Below is a small trained network, with its code and all its weights. Each question gives an input and a class and asks what happens when units are switched off, that is, made to give their printed mean instead of their output.

import numpy as np


def w(rows, s, z=0):
    codes = np.array(rows[::2]) - 128.0
    scale = np.full(codes.shape[1], s)
    scale[-1] = z or s
    return codes * scale


def norm(h):
    return h / np.sqrt((h * h).mean(-1, keepdims=True) + 1e-5)


def f(y):
    return y / 2 * (1 + np.tanh(0.7978845608 * (y + 0.044715 * y**3)))


def log_softmax(a):
    a = a - a.max(-1, keepdims=True)
    return a - np.log(np.exp(a).sum(-1, keepdims=True))


def net(x, mask):
    res = np.array(x, float).reshape(1, 4) / 4 @ E
    u = 0
    for l in range(2):
        y = f(norm(res) @ A[l][:, :-1].T + A[l][:, -1])
        res = res + np.where(mask[u : u + 11], y, B[l][:, -1]) @ B[l][:, :-1]
        u += 11
    return log_softmax(norm(res)[-1] @ U[:, :-1].T + U[:, -1])


A, B = {}, {}
E = w([
[254,164,52],'x0',
[131,26,143],'x1',
[127,183,106],'x2',
[144,97,44],'x3',
],0.0074)
A[0] = w([
[253,65,202,26],'0.n1',
[104,131,142,16],'0.n2',
[161,198,194,84],'0.n3',
[118,150,110,84],'0.n4',
[140,181,181,48],'0.n5',
[129,157,62,220],'0.n6',
[110,172,91,54],'0.n7',
[123,158,170,49],'0.n8',
[144,150,167,250],'0.n9',
[192,106,82,166],'0.n10',
[217,175,94,218],'0.n11',
],0.015,0.0011)
B[0] = w([
[117,7,76,209],'0.n1',
[118,157,124,130],'0.n2',
[78,176,166,189],'0.n3',
[124,88,166,132],'0.n4',
[87,163,162,163],'0.n5',
[110,2,203,182],'0.n6',
[131,55,181,151],'0.n7',
[88,108,162,144],'0.n8',
[76,75,126,153],'0.n9',
[129,43,120,206],'0.n10',
[115,85,48,254],'0.n11',
],0.016,0.0076)
A[1] = w([
[85,137,192,254],'1.n1',
[24,214,241,137],'1.n2',
[117,175,148,97],'1.n3',
[122,134,188,174],'1.n4',
[86,120,172,117],'1.n5',
[45,127,135,116],'1.n6',
[178,160,174,110],'1.n7',
[95,136,170,122],'1.n8',
[9,123,163,190],'1.n9',
[181,103,165,158],'1.n10',
[67,117,100,127],'1.n11',
],0.012,0.0021)
B[1] = w([
[107,118,204,190],'1.n1',
[253,205,116,244],'1.n2',
[211,127,135,127],'1.n3',
[115,112,178,146],'1.n4',
[102,134,185,169],'1.n5',
[117,203,129,195],'1.n6',
[199,88,116,112],'1.n7',
[123,146,174,154],'1.n8',
[93,243,197,254],'1.n9',
[7,98,140,133],'1.n10',
[144,186,68,182],'1.n11',
],0.013,0.0085)
U = w([
[127,250,173,4],'0',
[129,83,51,252],'1',
],0.015,0.0013)

Each question gives the input, the list of numbers given to net, and the class t.
The units are the neurons (one row each of A and B). Each row of codes is followed by its name. A weight is (code - 128) times the scale printed after its matrix; where a second scale follows, it is the last column's (A, B and U).
mask holds one flag per neuron, layer by layer. A switched-off neuron (its flag False) gives its mean, the last column of its row in B, instead of its output. The means were averaged over made-up inputs and are rounded, as every weight is.
A unit's drop is (log p(t) with every unit on - log p(t) with that unit switched off) / (log p(t) with every unit on - log p(t) with every unit switched off).
The circuit of an input: a set's keep is (log p(t) with only the set's units on - log p(t) with every unit switched off) / (log p(t) with every unit on - log p(t) with every unit switched off). Starting from the 12 units with the biggest drops (on a tie, the unit counted first), units are removed one at a time, each time the one whose removal leaves the highest keep (on an exact tie, the one counted first), for as long as the keep stays at least 0.8.
circuit, biggest first: the units of the circuit, biggest drop first
top k neurons: the k neurons with the biggest drops, biggest first
top k neurons in layer l: the k neurons of layer l with the biggest drops, biggest first
drop of u: that unit's drop, to one decimal
input [2,4,4,-4], class 1: circuit, biggest first	(0.n1)
input [-3,-3,7,4], class 1: top 3 neurons	(0.n6, 0.n7, 0.n3)
input [6,-3,-3,-6], class 1: top 2 neurons	(0.n11, 0.n1)
input [-5,2,-5,6], class 0: top 3 neurons	(0.n1, 0.n11, 0.n10)
input [-7,-1,-6,6], class 0: top 2 neurons in layer 0	(0.n11, 0.n1)
input [-6,1,-2,7], class 0: top 2 neurons	(0.n11, 0.n1)
input [-6,3,-5,5], class 0: drop of 0.n11	0.6
input [-7,3,-6,2], class 0: drop of 0.n1	0.1
input [-8,8,-1,5], class 0: drop of 0.n11	0.3
input [4,5,4,-5], class 1: drop of 1.n9	0.0
